Here is a tiny trained network, its code and every weight. The questions are about switching its units off for an input and a target symbol, where a switched-off unit gives its printed mean instead of its output.

import numpy as np


def w(rows, s, z=0):
    codes = np.array(rows[::2]) - 128.0
    scale = np.full(codes.shape[1], s)
    scale[-1] = z or s
    return codes * scale


def f(y):
    return np.maximum(y, 0)


def softmax(a):
    e = np.exp(a - a.max(-1, keepdims=True))
    return e / e.sum(-1, keepdims=True)


def log_softmax(a):
    a = a - a.max(-1, keepdims=True)
    return a - np.log(np.exp(a).sum(-1, keepdims=True))


def net(x, mask):
    ids = ['βδεζτω'.index(c) for c in x.split()]
    T = len(ids)
    res = E[ids] + P[:T]
    u = 0
    for l in range(2):
        r = res
        for j in range(2):
            rows = slice(3 * j, 3 * j + 3)
            q, k, v = (r @ M[l][rows].T for M in (Q, K, V))
            z = softmax(np.where(np.tri(T) > 0, q @ k.T / 3**0.5, -1e9)) @ v
            o = O[l][rows]
            res = res + np.where(mask[u + j], z, o[:, -1]) @ o[:, :-1]
        u += 2
        y = f(res @ A[l][:, :-1].T + A[l][:, -1])
        res = res + np.where(mask[u : u + 4], y, B[l][:, -1]) @ B[l][:, :-1]
        u += 4
    return log_softmax(res[-1] @ U[:, :-1].T + U[:, -1])


Q, K, V, O, A, B = {}, {}, {}, {}, {}, {}
E = w([
[58,96,88,141,128,56,182,80],'β',
[187,130,181,108,87,46,84,201],'δ',
[92,98,151,178,120,170,170,60],'ε',
[95,186,248,37,127,42,71,26],'ζ',
[154,122,96,93,150,181,168,165],'τ',
[53,85,112,78,152,95,37,150],'ω',
],0.017)
P = w([
[80,170,117,160,9,152,81,205],'0',
[147,119,79,57,48,43,206,88],'1',
[139,110,106,71,61,52,181,100],'2',
[152,103,108,65,78,62,161,86],'3',
[145,98,128,76,96,83,157,100],'4',
[163,91,136,81,110,100,147,97],'5',
[169,81,145,86,129,107,148,104],'6',
[176,76,168,91,144,121,133,116],'7',
[183,73,162,112,165,138,123,124],'8',
[180,70,179,131,182,137,127,125],'9',
[192,55,192,121,206,164,132,138],'10',
[191,55,198,122,220,151,111,146],'11',
[191,106,152,95,179,116,135,170],'12',
],0.011)
Q[0] = w([
[174,135,129,146,96,144,134,96],'0.h0',
[127,110,165,97,192,125,168,111],'0.h0',
[131,134,113,144,120,200,110,152],'0.h0',
[156,136,200,50,145,112,145,84],'0.h1',
[126,85,101,166,73,97,112,253],'0.h1',
[148,170,147,62,147,91,87,151],'0.h1',
],0.013)
K[0] = w([
[139,120,116,124,139,124,121,132],'0.h0',
[124,132,117,134,117,116,119,158],'0.h0',
[156,126,125,112,147,107,147,115],'0.h0',
[142,93,161,123,238,153,130,137],'0.h1',
[119,154,126,117,3,96,151,153],'0.h1',
[165,93,127,123,237,121,96,137],'0.h1',
],0.021)
V[0] = w([
[121,122,176,99,107,155,120,144],'0.h0',
[86,99,148,74,78,92,250,146],'0.h0',
[160,89,157,46,105,106,140,75],'0.h0',
[178,255,159,217,135,146,126,82],'0.h1',
[140,156,166,154,127,104,138,39],'0.h1',
[72,90,85,194,144,50,111,110],'0.h1',
],0.0069)
O[0] = w([
[141,170,46,144,67,55,149,58,167],'0.h0',
[154,188,89,236,170,122,170,111,253],'0.h0',
[88,95,138,134,138,37,214,165,178],'0.h0',
[85,205,154,182,123,118,35,116,15],'0.h1',
[133,254,109,167,191,140,103,152,152],'0.h1',
[167,96,210,104,232,172,154,237,105],'0.h1',
],0.0065,0.005)
A[0] = w([
[112,111,64,24,173,57,224,94,108],'0.n0',
[214,46,62,86,201,175,224,200,20],'0.n1',
[105,165,41,121,157,185,125,255,142],'0.n2',
[2,116,156,124,101,65,115,248,4],'0.n3',
],0.0059,0.0022)
B[0] = w([
[143,91,226,205,216,217,95,135,255],'0.n0',
[65,203,135,188,106,77,121,66,233],'0.n1',
[162,1,63,107,150,143,127,84,142],'0.n2',
[125,24,117,139,187,93,76,54,141],'0.n3',
],0.008,0.0075)
Q[1] = w([
[124,190,158,85,168,180,91,170],'1.h0',
[134,113,139,119,71,132,94,88],'1.h0',
[94,71,90,184,137,149,129,77],'1.h0',
[140,108,98,169,122,113,132,117],'1.h1',
[6,131,77,191,148,137,135,123],'1.h1',
[120,85,133,194,168,89,165,74],'1.h1',
],0.016)
K[1] = w([
[141,149,182,103,179,135,160,84],'1.h0',
[166,169,87,153,160,158,147,131],'1.h0',
[7,97,76,145,49,160,115,112],'1.h0',
[161,96,131,189,70,136,109,141],'1.h1',
[105,74,82,223,104,173,147,142],'1.h1',
[57,126,98,129,49,134,101,135],'1.h1',
],0.013)
V[1] = w([
[85,143,95,8,108,239,233,89],'1.h0',
[132,127,236,84,56,132,79,46],'1.h0',
[63,47,76,30,194,79,47,129],'1.h0',
[254,117,103,135,31,78,100,244],'1.h1',
[171,123,87,127,96,217,78,130],'1.h1',
[203,114,68,88,147,39,197,69],'1.h1',
],0.007)
O[1] = w([
[75,89,70,205,115,64,106,106,70],'1.h0',
[174,163,167,126,73,96,100,254,254],'1.h0',
[236,128,73,119,132,72,84,92,113],'1.h0',
[107,197,157,176,196,90,54,136,120],'1.h1',
[112,172,64,176,119,40,116,160,183],'1.h1',
[152,106,207,186,187,203,109,46,57],'1.h1',
],0.0078,0.005)
A[1] = w([
[130,39,11,129,168,192,187,129,93],'1.n0',
[22,235,53,182,197,73,11,34,252],'1.n1',
[5,99,133,141,85,253,171,211,151],'1.n2',
[118,215,113,140,117,46,71,192,1],'1.n3',
],0.0059,0.0023)
B[1] = w([
[52,213,194,139,135,185,110,99,169],'1.n0',
[149,97,128,132,2,166,70,175,254],'1.n1',
[155,117,21,63,228,71,112,144,227],'1.n2',
[96,107,170,131,189,223,246,59,172],'1.n3',
],0.0073,0.0085)
U = w([
[101,73,166,134,126,141,134,10,125],'β',
[116,201,217,126,118,78,51,100,203],'δ',
[92,105,135,127,126,52,160,118,230],'ε',
[192,3,167,156,93,180,177,159,1],'ζ',
[115,76,168,204,49,116,98,108,140],'τ',
[191,90,125,141,121,71,100,57,49],'ω',
],0.0055,0.0037)

Each question gives the input, a string of symbols that net reads in full, and the target symbol t.
The units are the heads (3 rows each of Q, K, V and O) and the neurons (one row each of A and B). Each row of codes is followed by its name. A weight is (code - 128) times the scale printed after its matrix; where a second scale follows, it is the last column's (O, A, B and U).
mask holds one flag per unit, layer by layer, with each layer's heads first. A switched-off unit (its flag False) gives its mean, the last column of its rows in O or B, instead of its output. The means were averaged over made-up inputs and are rounded, as every weight is.
A unit's drop is (log p(t) with every unit on - log p(t) with that unit switched off) / (log p(t) with every unit on - log p(t) with every unit switched off).
The circuit of an input: a set's keep is (log p(t) with only the set's units on - log p(t) with every unit switched off) / (log p(t) with every unit on - log p(t) with every unit switched off). Starting from all 12 units, units are removed one at a time, each time the one whose removal leaves the highest keep (on an exact tie, the one counted first), for as long as the keep stays at least 0.8.
units of the circuit, in order: the units of the circuit, biggest drop first
k most important neurons: the k neurons with the biggest drops, biggest first
which heads matter: for each layer, one digit per head in row order, 1 if its drop is at least 0.15 and else 0, layers parted by /
drop of u: that unit's drop, to one decimal
input ζ ε β ζ δ ε ε ω δ β δ, target ζ: which heads matter => 00 / 11
input ζ τ ε β, target ζ: most important neuron => 0.n0
input δ β τ ε τ, target δ: units of the circuit, in order => 1.h1, 0.n0
input ζ ζ ζ τ τ ζ β, target ζ: units of the circuit, in order => 0.n0, 1.h0, 1.h1
input δ ε ε ε τ ω, target δ: units of the circuit, in order => 1.h1, 0.h1, 1.h0, 0.n0
input ζ τ δ ζ τ ε ε ε δ ω, target ζ: which heads matter => 10 / 11
input ω ε ε τ, target ω: units of the circuit, in order => 1.h0, 0.n3, 0.n2
input δ ε ω δ ζ β δ ω, target δ: units of the circuit, in order => 1.h1, 0.h1, 0.n0, 0.n1
input τ ω ε ω δ β δ τ δ ζ, target β: units of the circuit, in order => 0.h1, 1.h1
input τ ω ζ τ δ δ τ, target τ: which heads matter => 00 / 11
input ζ ε ε ε ε δ ε, target ζ: units of the circuit, in order => 1.h0, 1.h1, 0.h1
input δ ω ε, target δ: which heads matter => 00 / 11
input ω τ τ ω β, target ω: which heads matter => 10 / 10
input ζ ε τ τ, target ζ: which heads matter => 10 / 11
input ω ε τ τ ε τ δ ε, target ω: which heads matter => 00 / 10
input ε ζ ε ζ δ ω τ ε δ ε ε τ, target ε: most important neuron => 1.n2
input ω τ ζ ε δ ζ ε β, target ω: drop of 0.h0 => 0.1
input ζ τ ε δ ε τ δ δ ε δ δ ω, target ζ: drop of 1.h1 => 0.5
input τ β ε τ δ β δ ζ ε ε ε τ, target τ: drop of 1.n1 => 0.5
